Below are the code and all the weights of a small trained network. Each question names an input and a class and asks about switching units off, where a switched-off unit gives its printed mean instead of its output.

import numpy as np


def w(rows, s, z=0):
    codes = np.array(rows[::2]) - 128.0
    scale = np.full(codes.shape[1], s)
    scale[-1] = z or s
    return codes * scale


def norm(h):
    return h / np.sqrt((h * h).mean(-1, keepdims=True) + 1e-5)


def f(y):
    return y / 2 * (1 + np.tanh(0.7978845608 * (y + 0.044715 * y**3)))


def log_softmax(a):
    a = a - a.max(-1, keepdims=True)
    return a - np.log(np.exp(a).sum(-1, keepdims=True))


def net(x, mask):
    res = np.array(x, float).reshape(1, 2) / 4 @ E
    u = 0
    for l in range(4):
        y = f(norm(res) @ A[l][:, :-1].T + A[l][:, -1])
        res = res + np.where(mask[u : u + 9], y, B[l][:, -1]) @ B[l][:, :-1]
        u += 9
    return log_softmax(norm(res)[-1] @ U[:, :-1].T + U[:, -1])


A, B = {}, {}
E = w([
[65,174,156],'x0',
[202,252,154],'x1',
],0.012)
A[0] = w([
[77,202,140,114],'0.n0',
[50,122,225,120],'0.n1',
[102,160,86,37],'0.n2',
[176,93,91,172],'0.n3',
[177,226,123,164],'0.n4',
[110,165,52,47],'0.n5',
[125,86,254,52],'0.n6',
[138,116,162,4],'0.n7',
[125,134,131,124],'0.n8',
],0.0081,0.0032)
B[0] = w([
[125,88,107,179],'0.n0',
[113,123,47,178],'0.n1',
[196,134,232,108],'0.n2',
[33,127,80,164],'0.n3',
[52,59,28,254],'0.n4',
[181,139,235,108],'0.n5',
[182,157,144,112],'0.n6',
[254,196,216,98],'0.n7',
[148,117,129,128],'0.n8',
],0.0085,0.0046)
A[1] = w([
[149,165,85,47],'1.n0',
[222,78,104,149],'1.n1',
[255,71,94,239],'1.n2',
[202,241,83,219],'1.n3',
[130,136,134,71],'1.n4',
[114,73,104,142],'1.n5',
[151,159,194,253],'1.n6',
[14,207,192,103],'1.n7',
[107,130,143,135],'1.n8',
],0.011,0.0025)
B[1] = w([
[147,105,140,155],'1.n0',
[56,183,143,154],'1.n1',
[3,211,118,187],'1.n2',
[155,9,123,254],'1.n3',
[131,131,139,112],'1.n4',
[160,128,75,203],'1.n5',
[145,120,116,114],'1.n6',
[43,161,84,208],'1.n7',
[148,142,133,132],'1.n8',
],0.019,0.0055)
A[2] = w([
[190,89,98,64],'2.n0',
[193,61,198,17],'2.n1',
[127,107,166,61],'2.n2',
[131,102,178,69],'2.n3',
[142,167,85,74],'2.n4',
[131,217,97,182],'2.n5',
[93,9,221,252],'2.n6',
[124,127,197,48],'2.n7',
[45,208,179,91],'2.n8',
],0.012,0.0019)
B[2] = w([
[94,175,140,173],'2.n0',
[50,94,126,134],'2.n1',
[147,108,129,89],'2.n2',
[143,119,137,88],'2.n3',
[75,123,177,152],'2.n4',
[115,69,111,181],'2.n5',
[250,69,92,254],'2.n6',
[137,147,153,81],'2.n7',
[153,200,54,217],'2.n8',
],0.015,0.0032)
A[3] = w([
[135,126,85,1],'3.n0',
[160,249,111,244],'3.n1',
[153,123,98,43],'3.n2',
[135,25,193,151],'3.n3',
[132,127,144,52],'3.n4',
[182,149,168,197],'3.n5',
[96,101,61,188],'3.n6',
[54,58,176,118],'3.n7',
[68,107,117,225],'3.n8',
],0.011,0.0015)
B[3] = w([
[120,140,156,149],'3.n0',
[171,3,48,135],'3.n1',
[75,125,164,136],'3.n2',
[162,53,90,150],'3.n3',
[97,107,130,114],'3.n4',
[101,105,103,113],'3.n5',
[160,148,199,254],'3.n6',
[205,106,142,147],'3.n7',
[206,138,141,201],'3.n8',
],0.012,0.0088)
U = w([
[202,24,65,200],'0',
[8,205,15,207],'1',
[226,227,218,165],'2',
[52,151,221,32],'3',
[65,155,202,2],'4',
],0.012,0.0062)

Each question gives the input, the list of numbers given to net, and the class t.
The units are the neurons (one row each of A and B). Each row of codes is followed by its name. A weight is (code - 128) times the scale printed after its matrix; where a second scale follows, it is the last column's (A, B and U).
mask holds one flag per neuron, layer by layer. A switched-off neuron (its flag False) gives its mean, the last column of its row in B, instead of its output. The means were averaged over made-up inputs and are rounded, as every weight is.
A unit's drop is (log p(t) with every unit on - log p(t) with that unit switched off) / (log p(t) with every unit on - log p(t) with every unit switched off).
The circuit of an input: a set's keep is (log p(t) with only the set's units on - log p(t) with every unit switched off) / (log p(t) with every unit on - log p(t) with every unit switched off). Starting from the 12 units with the biggest drops (on a tie, the unit counted first), units are removed one at a time, each time the one whose removal leaves the highest keep (on an exact tie, the one counted first), for as long as the keep stays at least 0.8.
units of the circuit, in order: the units of the circuit, biggest drop first
unit that matters most: the unit with the biggest drop
k most important neurons: the k neurons with the biggest drops, biggest first
k most important neurons of layer l: the k neurons of layer l with the biggest drops, biggest first
drop when u is switched off: that unit's drop, to one decimal
input [1,-3], class 2: unit that matters most : 1.n3
input [1,2], class 2: 3 most important neurons : (1.n3; 0.n4; 2.n8)
input [2,1], class 2: 2 most important neurons : (1.n3; 1.n2)
input [3,-1], class 2: 3 most important neurons of layer 0 : (0.n1; 0.n3; 0.n0)
input [3,1], class 2: 2 most important neurons : (1.n2; 1.n3)
input [-4,-2], class 1: 3 most important neurons : (1.n3; 1.n2; 0.n4)
input [-8,-6], class 1: units of the circuit, in order : (1.n2; 1.n3)
input [-1,0], class 2: 3 most important neurons of layer 1 : (1.n2; 1.n3; 1.n1)
input [-6,5], class 1: 2 most important neurons : (1.n2; 1.n1)
input [-3,2], class 2: 2 most important neurons of layer 0 : (0.n3; 0.n0)
input [-2,0], class 2: 3 most important neurons : (0.n3; 1.n3; 2.n8)
input [-4,3], class 1: 2 most important neurons : (1.n2; 0.n4)
input [-2,-3], class 2: 3 most important neurons of layer 2 : (2.n6; 2.n8; 2.n5)
input [4,5], class 0: most important neuron : (1.n3)
input [3,2], class 2: 3 most important neurons of layer 1 : (1.n2; 1.n3; 1.n1)
input [-4,-1], class 1: 2 most important neurons of layer 1 : (1.n3; 1.n2)
input [-1,-1], class 2: 2 most important neurons : (1.n3; 2.n8)
input [8,8], class 0: 3 most important neurons of layer 1 : (1.n2; 1.n1; 1.n3)
input [3,3], class 2: 3 most important neurons of layer 1 : (1.n2; 1.n1; 1.n3)
input [5,7], class 0: units of the circuit, in order : (1.n3)
input [-4,1], class 1: drop when 1.n2 is switched off : 1.0
input [-7,-1], class 1: drop when 0.n1 is switched off : 0.0
input [-8,-4], class 1: drop when 1.n3 is switched off : 0.1
